Below are the code and all the weights of a small trained network. Each question names an input and a target symbol and asks about switching units off, where a switched-off unit gives its printed mean instead of its output.

import numpy as np


def w(rows, s, z=0):
    codes = np.array(rows[::2]) - 128.0
    scale = np.full(codes.shape[1], s)
    scale[-1] = z or s
    return codes * scale


def f(y):
    return np.maximum(y, 0)


def softmax(a):
    e = np.exp(a - a.max(-1, keepdims=True))
    return e / e.sum(-1, keepdims=True)


def log_softmax(a):
    a = a - a.max(-1, keepdims=True)
    return a - np.log(np.exp(a).sum(-1, keepdims=True))


def net(x, mask):
    ids = ['ΓΛΠΨαβδεμξστω'.index(c) for c in x.split()]
    T = len(ids)
    res = E[ids] + P[:T]
    q, k, v = (res @ M[0].T for M in (Q, K, V))
    z = softmax(np.where(np.tri(T) > 0, q @ k.T / 2**0.5, -1e9)) @ v
    res = res + np.where(mask[0], z, O[0][:, -1]) @ O[0][:, :-1]
    y = f(res @ A[0][:, :-1].T + A[0][:, -1])
    res = res + np.where(mask[1:17], y, B[0][:, -1]) @ B[0][:, :-1]
    return log_softmax(res[-1] @ U[:, :-1].T + U[:, -1])


Q, K, V, O, A, B = {}, {}, {}, {}, {}, {}
E = w([
[178,211,200,100],'Γ',
[151,204,149,107],'Λ',
[135,254,138,137],'Π',
[186,96,101,194],'Ψ',
[103,123,66,145],'α',
[157,98,77,191],'β',
[177,73,103,159],'δ',
[114,178,113,102],'ε',
[137,186,96,169],'μ',
[75,71,196,94],'ξ',
[127,86,88,101],'σ',
[144,118,64,207],'τ',
[189,116,146,137],'ω',
],0.016)
P = w([
[144,168,52,1],'0',
[125,154,130,138],'1',
[148,162,113,86],'2',
[126,150,187,205],'3',
[132,152,173,154],'4',
[119,137,223,209],'5',
[144,151,195,175],'6',
[126,122,250,199],'7',
],0.0085)
Q[0] = w([
[142,151,9,69],'h0',
[15,95,155,151],'h0',
],0.014)
K[0] = w([
[249,161,43,55],'h0',
[162,140,174,223],'h0',
],0.011)
V[0] = w([
[245,57,182,117],'h0',
[201,234,213,133],'h0',
],0.011)
O[0] = w([
[212,167,7,45,134],'h0',
[12,162,58,125,254],'h0',
],0.012,0.0048)
A[0] = w([
[114,181,175,54,170],'n0',
[211,164,236,52,59],'n1',
[77,43,154,37,117],'n2',
[121,45,63,204,210],'n3',
[69,195,118,93,161],'n4',
[81,191,187,130,191],'n5',
[79,193,7,187,60],'n6',
[194,147,185,129,229],'n7',
[77,109,189,67,83],'n8',
[154,133,9,195,247],'n9',
[173,208,41,189,167],'n10',
[102,112,39,1,90],'n11',
[213,76,128,165,126],'n12',
[167,40,77,168,48],'n13',
[186,48,93,115,1],'n14',
[216,251,149,171,146],'n15',
],0.0076,0.0039)
B[0] = w([
[96,144,76,219,207],'n0',
[31,47,67,109,191],'n1',
[161,101,226,180,153],'n2',
[38,253,78,153,171],'n3',
[200,78,128,174,243],'n4',
[162,178,70,98,243],'n5',
[113,54,135,10,254],'n6',
[40,73,74,131,200],'n7',
[67,142,136,249,155],'n8',
[144,236,199,89,217],'n9',
[228,74,238,112,224],'n10',
[105,94,238,142,185],'n11',
[124,99,94,220,156],'n12',
[103,151,36,156,139],'n13',
[155,235,45,133,135],'n14',
[204,8,119,100,224],'n15',
],0.0057,0.0082)
U = w([
[89,115,132,28,251],'Γ',
[100,122,75,101,109],'Λ',
[41,126,30,139,50],'Π',
[201,129,160,110,110],'Ψ',
[96,37,254,164,157],'α',
[162,124,36,144,102],'β',
[184,108,74,83,65],'δ',
[108,157,142,187,99],'ε',
[112,171,121,162,140],'μ',
[166,48,163,136,124],'ξ',
[131,31,37,105,155],'σ',
[159,118,105,178,73],'τ',
[195,132,229,70,120],'ω',
],0.0084,0.0025)

Each question gives the input, a string of symbols that net reads in full, and the target symbol t.
The units are the heads (2 rows each of Q, K, V and O) and the neurons (one row each of A and B). Each row of codes is followed by its name. A weight is (code - 128) times the scale printed after its matrix; where a second scale follows, it is the last column's (O, A, B and U).
mask holds one flag per unit, heads first, then neurons. A switched-off unit (its flag False) gives its mean, the last column of its rows in O or B, instead of its output. The means were averaged over made-up inputs and are rounded, as every weight is.
A unit's drop is (log p(t) with every unit on - log p(t) with that unit switched off) / (log p(t) with every unit on - log p(t) with every unit switched off).
The circuit of an input: a set's keep is (log p(t) with only the set's units on - log p(t) with every unit switched off) / (log p(t) with every unit on - log p(t) with every unit switched off). Starting from the 12 units with the biggest drops (on a tie, the unit counted first), units are removed one at a time, each time the one whose removal leaves the highest keep (on an exact tie, the one counted first), for as long as the keep stays at least 0.8.
units of the circuit, in order: the units of the circuit, biggest drop first
unit that matters most: the unit with the biggest drop
top k neurons: the k neurons with the biggest drops, biggest first
drop of u: that unit's drop, to one decimal
input Γ μ ε, target Γ: units of the circuit, in order	[h0, n6, n11]
input Γ Γ σ Γ Γ Γ Γ α, target Γ: units of the circuit, in order	[h0, n6, n9, n11]
input τ Π Γ Π α ε, target Π: units of the circuit, in order	[h0, n10]
input Γ ξ Π ξ ξ Γ μ, target ω: unit that matters most	n10
input δ Γ Γ Λ, target Γ: units of the circuit, in order	[h0, n6]
input Γ β τ, target Γ: top 2 neurons	[n6, n9]
input Γ α δ, target Γ: units of the circuit, in order	[h0, n6, n9, n11]
input σ Γ α Γ σ Γ Γ Π, target Γ: units of the circuit, in order	[h0, n6]
input ω ε ε, target ω: top 2 neurons	[n11, n10]
input ω τ μ, target ω: top 3 neurons	[n10, n9, n11]
input σ Γ Π, target σ: top 4 neurons	[n1, n15, n7, n9]
input Γ ξ α Γ Γ, target σ: top 3 neurons	[n1, n15, n7]
input β ξ Γ, target σ: top 2 neurons	[n1, n15]
input Π Π τ Π, target Π: top neuron	[n5]
input ξ α α ξ σ, target α: drop of n10	-0.2
input Ψ Γ τ Γ, target Γ: drop of n6	0.7
input ω Γ Λ, target ω: drop of n1	0.1
input ε μ ξ, target α: drop of n14	0.0
